Each row has a class, written after it.
[-41  25 -18  -7  10 -65 -28   8   5  -5   5  82   1   9  -2 -11  54  -6
   8  -1   2   7  54  24 -28  -5  49  28   1  27   3   8  10 -53  31] => zote
[-24 -17 -12 -56  -6  -7 -35  -1   8 -12 -24  45  27 -10  21 -14   0 -40
  14  14  19  -3  20  39   9  -7 -15 -21 -21  55  29  33 -25 -13 -11] => pevo
[-14  25  -9 -23 -22 -16 -24  24   0 -15 -55  47 -28  10  19   3  27   4
  36 -21   0  13  24   6 -25   0  11   4  -7  19  24  -7 -20  -3  -1] => Refol
[ 17 -39 -12  33   8  70   3   7  12  14   4  -2  72  31 -12  -1 -26  -1
  27  -6  21  -8 -12  25  15  18 -15 -28  -5  -8  -8  31 -20  30  29] => Renur
[-24  27  38  12   0  23  -9 -52  29  -3 -16  65 -19  22  11 -30  19  -8
  29  47 -18   4   9   0 -15   1  17  21  -2   6 -14 -19 -47  15  -6] => Butap
[-56  34  12 -48 -50  -6 -20  -5  46 -38 -26 114 -16  15 -33  15 -55   9
  50  26  18  -2  30  16  -4  10 -37 -22   0  42 -64  -8 -23 -37  -2] => zote
[-16 -11  -4   8   1  31  -3   7   8  -5 -58  17  39  28 -43   4 -16  12
  23 -24  -7  -1 -12  58 -21  31  22 -38 -12 -28  25  22  12   3  64] => nukod
[  8   4 -34 -54  11 -41 -33  16  53 -32 -12  30 -16  49 -51   1  -2 -12
  45 -43  19  39  37 -39 -37   6  33  61   3  11  41 -14   1   8 -24] => Rikig
[-46  82  22 -22  12   4  -9  16  27 -34 -39  25 -23  44 -15   0  14  15
  34  -8   9 -10  28  -1  19   8  43 -21 -46  63   6 -16 -31 -13  -4] => zote
[-44  24 -25 -37  12 -17 -27  47  32 -45  25  44  -3   6  17  -5   2 -28
   1 -15  23  25  22  -1 -57 -27  -2  36 -12  82   9  -8 -15  -6 -14] => zote
[ -3 -28  -8 -12  23  41 -16 -15   6  -4  -8  10  45  15 -48  14  -9   7
  24 -25   5  24  -2  49  -2  14  22 -16 -15  -5  18  19  13  -4  22] => nukod
[ 19 -49 -26  18  23  28 -10 -25  43 -11 -10   2  42  25   2  -5 -13  -9
  35  11  29  -2   8  16  22  13   8 -43  -8 -11   2  21   5   2  14] => Rikig
[ 18 -27 -22   8  16   4 -35   4  -1  16   2   3  56  28 -29 -24   0  21
   2  -6  13  -3  27  35  48   0   5   4  -9  -6  10  57 -17  11  28] => para
[  2 -28 -19  11 -19  10   6   9 -10  26 -72 -31  16  22  -2  16 -17   7
  27  -7 -30  -5 -38  35  16  16   2 -69 -10 -25  34  25 -10  30  56] => metim
[-15 -32  10 -19 -20   2 -37   6  11 -39 -36  52   4  28 -35  10  -2  -1
  40 -38   3  37  -9  13 -12   3  -1  24  -4  42 -23 -17   7   0   9] => Refol
[ -8  39 -38 -30  11 -46 -20 -28  31   6  -8  64 -38  26 -24  -3   0 -21
  22  -1   4 -32 -25  21   3  21  28  25 -32  57   8  40 -15 -27 -14] => Rikig
[-20  -9 -16 -43  -4 -18 -27 -12  31 -23 -10  60  49  -3 -54  -4 -25  -2
 -14 -47 -49  38  -1  32  -3  -5  -3   9  13  45  23 -38  -8   9  13] => para
[ 12 -20 -17  15  -6  45  22  -4  44 -42  -7   1   6  24  26  33 -20  -4
 -21  31  37  15   9 -12 -22  41  30 -14  14 -23 -24 -29  55  37  42] => Rikig
[ -9 -28 -22   4  -1   3 -10  19  26  -3   1  30   2   3  43   3   0 -23
   7   3  -6  16  22  16 -20 -22  43   8  11  13  -3   3 -33  38  27] => zak
[ 22  -8 -25  59  19  21  12  30  26  -5 -21 -22  11  36  29   0  25   6
  12   7  -3  -7  17  15  -9   6  25  -6 -10 -37  -8   6  19  32  50] => Refol
[-12  11  -9 -28  27 -15 -28  -2  71   1 -44  44 -19 -21   2   0  20 -23
  24  33  26  22  33  -3 -18  12  31 -44 -13  32  27  -6 -15  28 -20] => zak
[-38  13  16   7  -3 -12   2  14  12 -26   9   4 -10  23  18  16 -18  -4
  40 -33 -10  -7  61   0  13 -47   3 -16 -27  41 -33  12 -62  -9   1] => zote
[ 44   6 -47  -8 -35  63 -21  13   5 -56 -16 -39 -20  29  22 -11  10 -71
 -10 -40  39  56 -12 -43 -72  71 -24  62  24 -22  79 -28 -31 -68 -23] => zak
[  0  -8   3   5   3  31  -2  -8 -16  21 -41   1  14  15 -13 -18  -2   3
  30   5 -10  -5  -8  30 -17  26  11 -25  -4 -52  35  28  10   3  36] => Butap
[  1  -1 -58 -64   2  34   3  28 -39  14  17  46  55  54  16  -1  -2 -35
 -12 -21 -18 -12 -39  59   9  26   9   4 -11  25  62  19  35  18  72] => pevo
[ 24 -39  18  22  13  33   1 -14  25  -8 -11  -4  25   8  24   6  -2  -6
 -15  23   5  22  31  20  11  12   3 -34   9 -34  -6  -4  -4  37  50] => zak
[-12  18   2 -49 -23 -13  -6   4  -5 -20  -8  56  -2   2  -1  -6   1 -13
  17  -6  26  -8  26   9 -12  14  38  13 -25   0   8  17  -9 -38   8] => pevo
[-52  20  29 -57 -14  10 -30  16 -69  19 -65  13   6  25  25  20  17  10
  21  -4   8  36 -14   9  23  21  15 -23  -4  50  45   2 -48  11  25] => pevo
[-29  18   0 -48 -18  17   6  14  54 -15 -32  50 -24  37 -43  27 -41 -39
  25 -24  27 -15  10   2 -27  48   8  -4 -41  28  11 -42  32  15 -12] => Renur
[-32   9 -17 -31   3 -14 -25  16   6 -13   6  26 -11  22  23  -2  -7  -6
  -4 -12  23   8  55   8 -16   0   1  -8  -5  50  28  11 -26   8  -2] => sud
[-29  31  -9 -22  13 -29  -5  15  20  70 -36  93  -8   7 -35  -2   5   0
   4   9  -9 -37  31  44 -42  66  55   0 -32 -15  32  22  33   1   5] => Refol
[  7 -24 -20  16   9  24 -11  -8  29 -13 -37   4  55  -5 -20   0 -19   0
  -5  -9  -9  16   3  49  -1  20 -13 -48  -7 -23  21  18   6  18  53] => para
[ -43  110   -9  -35  -59  -11   -3   37  -30   44 -101   50  -79  -30
   12   51    7   20   83  -30  -61  -30   16   30  -52  -14    4   16
  -22  -46   29   22  -43   12   -7] => para
[ 25  12 -22  17 -49  73 -16  56  18 -45 -63 -12  40   0 -18  22  -2  33
   8 -43  56   8  -3 -28  11  38 -16 -36 -10 -13   1  25   3  35  26] => para
[  1 -14  -2  -4  15  32 -14  -2   1  -9 -38   3  13   6 -24 -10 -12  12
  38   7   1   0   7  33 -16   4  -3 -57  -8 -33  12  17  -2  10  28] => sufe
[-25   4 -17 -45 -13 -17 -11 -11   9 -26  -6  61  -9  22   3  11  18 -40
  -5 -11  26  25  36  -2 -23  38  62  20 -13  33  15 -25  13 -17  20] => pevo
[ 21  -7 -29   2  14  30  -5 -26  39 -16 -20  -9  20  -4 -26   0 -18   5
  27  -7   9   1 -18  30  -3  19  -6 -50 -13 -37  20  20   1   9  23] => sud
[ -8  25 -38 -36 -21   3  16  25  13 -14 -17  50  -2  53   2 -13  -6  -8
  22 -16  -3 -14  -4  -7 -29  11  22 -16  15  34  35 -24  -4  54  30] => Renur
[-34  21 -17 -27 -25  18  -8  40  24 -20 -18  38   1  32   6   0  -1 -11
  39 -11  23   5  10 -25 -22  -6   5   8   1  19  28 -17 -25 -18 -10] => nukod
[  9  -8 -14  10  36  14   2   4  28  24 -14   1   4   2   8  30   0  -5
  67  -1 -13   7  44  25  26 -19  20 -65 -20 -12  -8  26 -15  17  22] => zak
[-65   6  -5 -41 -18  -2 -37  36 -37  25 -27  73   9   1   3 -34   2 -28
   2 -18   2 -35   0  23 -40  16  -6 -20  -8  69  52  18 -26 -38 -24] => sufe
[ 10 -69 -17  92  -2 -31  -4  -8   8  54 -55 -39  17 -17  -5 -10  38  24
  19 -46 -40 -29  27   3 -12   9  54 -28  18 -45 -26 -15  15  52   2] => Refol
[-25  10 -23 -15 -19  35   4  48  29   9 -43  21  38  14 -49  28 -23 -14
  -4 -42   7 -20  -8   0   1  56  15 -37 -30  10  28  -8  57  12  19] => para
[-24   5  -5 -21 -18 -32 -26  15 -26  10  -8  66   6  25  -6   5  22  15
 -17 -23  -8 -10  46  35 -16  13  -4  19  15   8   7  18  32   5  48] => sud
[-27 -16 -60  -1   1 -19 -34  27  37 -10  -9  31   6   5  16  -1  32 -37
 -13  -4  52  -3  46  16 -24  29  38   3 -11  20  32  14  42 -32  13] => sud
[-30  12 -10 -29 -16 -27   5   6  18   4 -20  74 -36  18  36  -2   1 -31
  10  23   0 -19  11  25 -45  12  19 -20 -31  17  23 -14  13   2  25] => metim
[-25   4   4  -9  -5  35  -5   1  17 -28  20  50 -13  11  49   6  32 -24
  -2  28  30  -5  34 -23  13 -20  28 -19 -15  41  -8 -22 -14  13   1] => sufe
[-28  18  22 -48 -18  -5   1   9  35 -30 -16  51  -7  47 -54  -7 -54  15
   5 -22  17   2  35  -3 -25  30  18   2 -10   5  10 -26 -11   0   8] => nukod
[  2 -22  -4  21  21   4  -9  -6  33  14 -54   5  49  32 -14 -28 -16   8
  14  11 -13 -22 -32  33   1  27  -2 -34   1 -24  33  20  -4  24  39] => Rikig
[-22 -33 -50 -23 -38  50 -35  24  39 -39  -3  79  20  19  33   2   2 -30
  30 -22  41  21  14 -10  -3  -8   5  -2   1  67  -6  -9 -10  36   2] => Butap
[-20  28 -18 -27  16 -10 -16   3  15   2   1  38  -5 -10  -1 -10  -9 -13
  10  22  29  13  61  17 -38  15  25  -6 -20   3  36  37 -20 -29 -12] => para
[-19  33 -10  26  31  23  15  38  17   0  -6 -14  25  27  37  15  -6  17
 -10  69 -24  17  25  56 -25 -19  18  11  11 -52   3  37 -19  37  87] => zote
[-23  -6   4 -39  15  12 -25  23  12 -13  30  69  30  27 -18 -22  -9 -13
  -7 -15  15 -16  15  24  17 -12  12   8 -34  41  12   6 -11 -15   9] => sufe
[ -3  40  -1 -13  10  52  21 -17  21  -8 -71 -19   3  49 -39  32 -26   1
  36   5  -4   0 -24  29  35  58  -4 -87 -27  12  29 -13   5  18  38] => Renur
[-22  42 -11  12  -5  46   7  -1 -11  -8 -12  82 -12  25  29  12  -6  11
  47 -32  10  15  35  15 -56  51  30 -41 -19  34 -13 -16 -33 -21  15] => Refol
[-22  34 -10 -26   2 -22  -8  29  18  -7 -21  31   6   8 -23   5  -5  -5
  15 -19 -12   2  33   1 -15  -3  -7 -13 -14  23  27   9   1   1   7] => para
[-32  29 -29 -58 -15 -33   7   1 -15  24  -3  84 -37  17  33  16  13   1
  28  31  19   8  31   1  -9  22  65 -47 -12  24  33 -10   5 -25  24] => metim
[  2 -42 -10  36  45 -15 -27 -36   2  17 -20 -24  53  15 -44 -33  15  59
 -15  12  -5  21 -70  31  23  22  42 -37  29   4  -5   5   4  54  65] => sud
[ 42  -6 -22 -25  11   8 -25 -26   3 -18 -31  18  -8  15 -46  33   3  23
  71 -13  28  31 -40  49  26  -6  -7  -3 -25 -30 -12  45   1  25  58] => Renur
[  7  29 -12 -30 -13 -20  16  10  35 -11  25  66 -29   1  -7  15   4 -19
  19   0  27 -16  18 -20 -31  -6  16  29 -18   3 -10   7   6  16  -3] => Renur
[-38  20  13 -19  25  -1 -12  17  26  21  -7  53  -7   5  25  -3  13 -19
   0  24   3   5  22  16 -12  11  62   3 -17  36  18 -17 -17   0   1] => zak
[ -5 -16 -18  -1  18  51  -4   0  16  -2 -10  21  26  25 -18   1 -10   0
  20   4   3  -3   8  24  -1  18  24 -49 -11 -15   9  -3  10  28  35] => sufe
[-24 -19 -27 -17 -28  27 -18  -1   6 -37 -38  54 -18  37  11  23   3 -42
  26 -27  34  17   4  14 -10  45  20 -27 -25  64   5  -8  19 -26  17] => Refol
[ -9   5 -45  34  36  42  21  28  12  12   2 -34  23  -4  -3   4 -25   5
  12  29 -22 -12   3  31 -37  -1  40 -53   5 -21  -1  34  -5  17  31] => sufe
[ 12 -39 -18  13  -1  47 -19 -29  -1  38 -17  20  46  22   1 -11  -4  -6
  19  -2  24  -4 -41  45  25  42  -5  -3  -7 -36  22  -2 -22   3  28] => Renur
[ 12 -34 -10  -8   7  31 -18  -8   5   0 -47 -21  53   7 -21   3  -8  -5
   9  -9  22  22 -22  16  10  48 -19 -47  -5 -15  21  -2  10  15  30] => pevo
[  9  -7 -15  -7  26  11  -7  -5  75 -12  -6  25  35  26 -78 -14 -28  11
  58  -1 -23  17 -20  27 -29 -20  16  36  -2 -59   2  -5  -7  14  16] => nukod
[-53  37 -44 -43   1   0  -3  73  50  -7   0  23  -9  47   9  25 -15 -17
  -1   4  27  -7  25  -3   6   5  56  21 -27  39  20 -18  12  21  14] => zote
[ -6 -50  -6  20  22  17   0 -17  -1   2  10  32  34  13 -26 -18   0  -5
  21 -28 -21 -15   9  39 -18  -5  54 -32 -12 -27  -5   0  15   9  47] => sufe
[  4 -31 -37  -2  27 -15   0 -13  27   6 -29 -19  51 -22 -34  12 -22 -14
   3  -1 -23  24  13  41 -16  20   7 -56   8  -8  11  28   7  15  36] => pevo
[-32   1  29 -17  20   1   9  19   4 -20  16  22  16  44 -12   4  -4  18
  50 -40 -12  39  49 -16 -22 -46  66  15  -4   0  19 -18 -48  12  22] => nukod
[-10  21  51  -4 -13   7 -12 -24  -3  -8 -45  40 -32   8  28   2  14  19
  14   9  11   5  24  15  14  15  18  -7 -31  -5  -4  -7 -45  -3   5] => Refol
[ 26  -9 -71 -11  -6 -57  -1   5  -3  65  31  29 -29 -37  84 -41  37  -2
 -21  17  17 -21  -2 -19 -59   1  34  13  10 -42  61 -10 -27  33 -16] => metim
[  6  13   4  19  12  32  21 -22  16   5 -26  21  16  47  -8  20 -13  -7
   0   9 -15 -22  40  70  14  41  13 -31 -26 -27   1   7  17  20  69] => Renur
[  1  24 -39 -40  -4 -34 -14  20  49  -5  10  72 -33  -8  16   5  -3 -16
  23  -6  -7   1  35   8 -22 -21  15  18  -1  20  -9 -17 -11  12  -5] => zak
[ -7 -35 -11   4 -19  35   4   1  -9  -1 -45 -14  23  48 -34  -5 -38  10
  24 -20  -3 -10 -16  35 -13  30  17 -30   8 -36  19  17   7  19  49] => nukod
[-19  27  11 -24  -7 -17 -29  -7  -4 -20 -31  39   9 -16 -14 -36  -5  12
  29  -5  12  10  39   7 -20  -6  -2 -29  -7  34  32  41 -66 -32 -24] => para
[ -2 -15 -22  32  -7  44  -1   8  16  -6 -72 -32  19  22   4 -17 -15  13
  48  -4 -12 -15  25  29   2  16   0 -77   2 -27  10   6   1  26  29] => Butap
